Here is a tiny trained network, its code and every weight. The questions are about switching its units off for an input and a class, where a switched-off unit gives its printed mean instead of its output.

import numpy as np


def w(rows, s, z=0):
    codes = np.array(rows[::2]) - 128.0
    scale = np.full(codes.shape[1], s)
    scale[-1] = z or s
    return codes * scale


def f(y):
    return y / 2 * (1 + np.tanh(0.7978845608 * (y + 0.044715 * y**3)))


def log_softmax(a):
    a = a - a.max(-1, keepdims=True)
    return a - np.log(np.exp(a).sum(-1, keepdims=True))


def net(x, mask):
    res = np.array(x, float).reshape(1, 3) / 4 @ E
    y = f(res @ A[0][:, :-1].T + A[0][:, -1])
    res = res + np.where(mask, y, B[0][:, -1]) @ B[0][:, :-1]
    return log_softmax(res[-1] @ U[:, :-1].T + U[:, -1])


A, B = {}, {}
E = w([
[112,144,32,159,214,102,66,234],'x0',
[14,159,194,206,160,140,121,187],'x1',
[39,10,149,169,174,26,141,233],'x2',
],0.011)
A[0] = w([
[101,74,167,133,162,111,164,156,194],'neuron 0',
[52,115,191,214,165,109,161,152,152],'neuron 1',
[165,51,105,125,147,120,168,132,205],'neuron 2',
[42,89,118,134,166,122,94,122,112],'neuron 3',
[171,203,45,104,160,148,105,187,237],'neuron 4',
[153,41,143,76,103,84,186,119,224],'neuron 5',
[149,109,1,110,168,146,66,154,252],'neuron 6',
],0.0095,0.0029)
B[0] = w([
[125,49,189,143,160,11,141,229,211],'neuron 0',
[123,160,157,181,219,167,195,183,248],'neuron 1',
[204,106,92,95,83,7,80,222,179],'neuron 2',
[70,124,149,137,186,22,132,142,197],'neuron 3',
[211,211,175,182,143,103,75,88,217],'neuron 4',
[205,73,106,143,102,173,136,184,219],'neuron 5',
[96,110,95,134,172,2,88,56,228],'neuron 6',
],0.0096,0.012)
U = w([
[174,29,68,131,71,98,118,156,106],'0',
[147,130,91,160,193,91,31,67,115],'1',
[154,172,162,142,112,254,169,64,252],'2',
[109,81,160,178,193,109,200,144,101],'3',
[74,143,58,58,157,138,133,138,41],'4',
],0.009,0.0039)

Each question gives the input, the list of numbers given to net, and the class t.
The units are the neurons (one row each of A and B). Each row of codes is followed by its name. A weight is (code - 128) times the scale printed after its matrix; where a second scale follows, it is the last column's (A, B and U).
mask holds one flag per neuron, in row order. A switched-off neuron (its flag False) gives its mean, the last column of its row in B, instead of its output. The means were averaged over made-up inputs and are rounded, as every weight is.
A unit's drop is (log p(t) with every unit on - log p(t) with that unit switched off) / (log p(t) with every unit on - log p(t) with every unit switched off).
The circuit of an input: a set's keep is (log p(t) with only the set's units on - log p(t) with every unit switched off) / (log p(t) with every unit on - log p(t) with every unit switched off). Starting from all 7 units, units are removed one at a time, each time the one whose removal leaves the highest keep (on an exact tie, the one counted first), for as long as the keep stays at least 0.8.
units of the circuit, in order: the units of the circuit, biggest drop first
k most important neurons: the k neurons with the biggest drops, biggest first
drop when u is switched off: that unit's drop, to one decimal
input [0,0,-2], class 2: 2 most important neurons	(neuron 6; neuron 0)
input [-3,-3,-3], class 2: units of the circuit, in order	(neuron 0; neuron 6)
input [3,-3,6], class 0: units of the circuit, in order	(neuron 2)
input [6,-6,4], class 1: 2 most important neurons	(neuron 6; neuron 4)
input [3,7,-4], class 2: 2 most important neurons	(neuron 0; neuron 6)
input [-1,-1,2], class 0: units of the circuit, in order	(neuron 1; neuron 4)
input [2,-4,8], class 0: 3 most important neurons	(neuron 2; neuron 5; neuron 4)
input [-7,-1,6], class 0: 2 most important neurons	(neuron 5; neuron 2)
input [8,1,4], class 1: 3 most important neurons	(neuron 6; neuron 4; neuron 5)
input [-4,-3,-3], class 2: 2 most important neurons	(neuron 0; neuron 6)
input [-1,-4,-8], class 2: drop when neuron 2 is switched off	0.3
input [-1,-1,3], class 0: drop when neuron 1 is switched off	0.3
input [5,-3,4], class 1: drop when neuron 6 is switched off	0.3
input [7,0,3], class 1: units of the circuit, in order	(neuron 6)
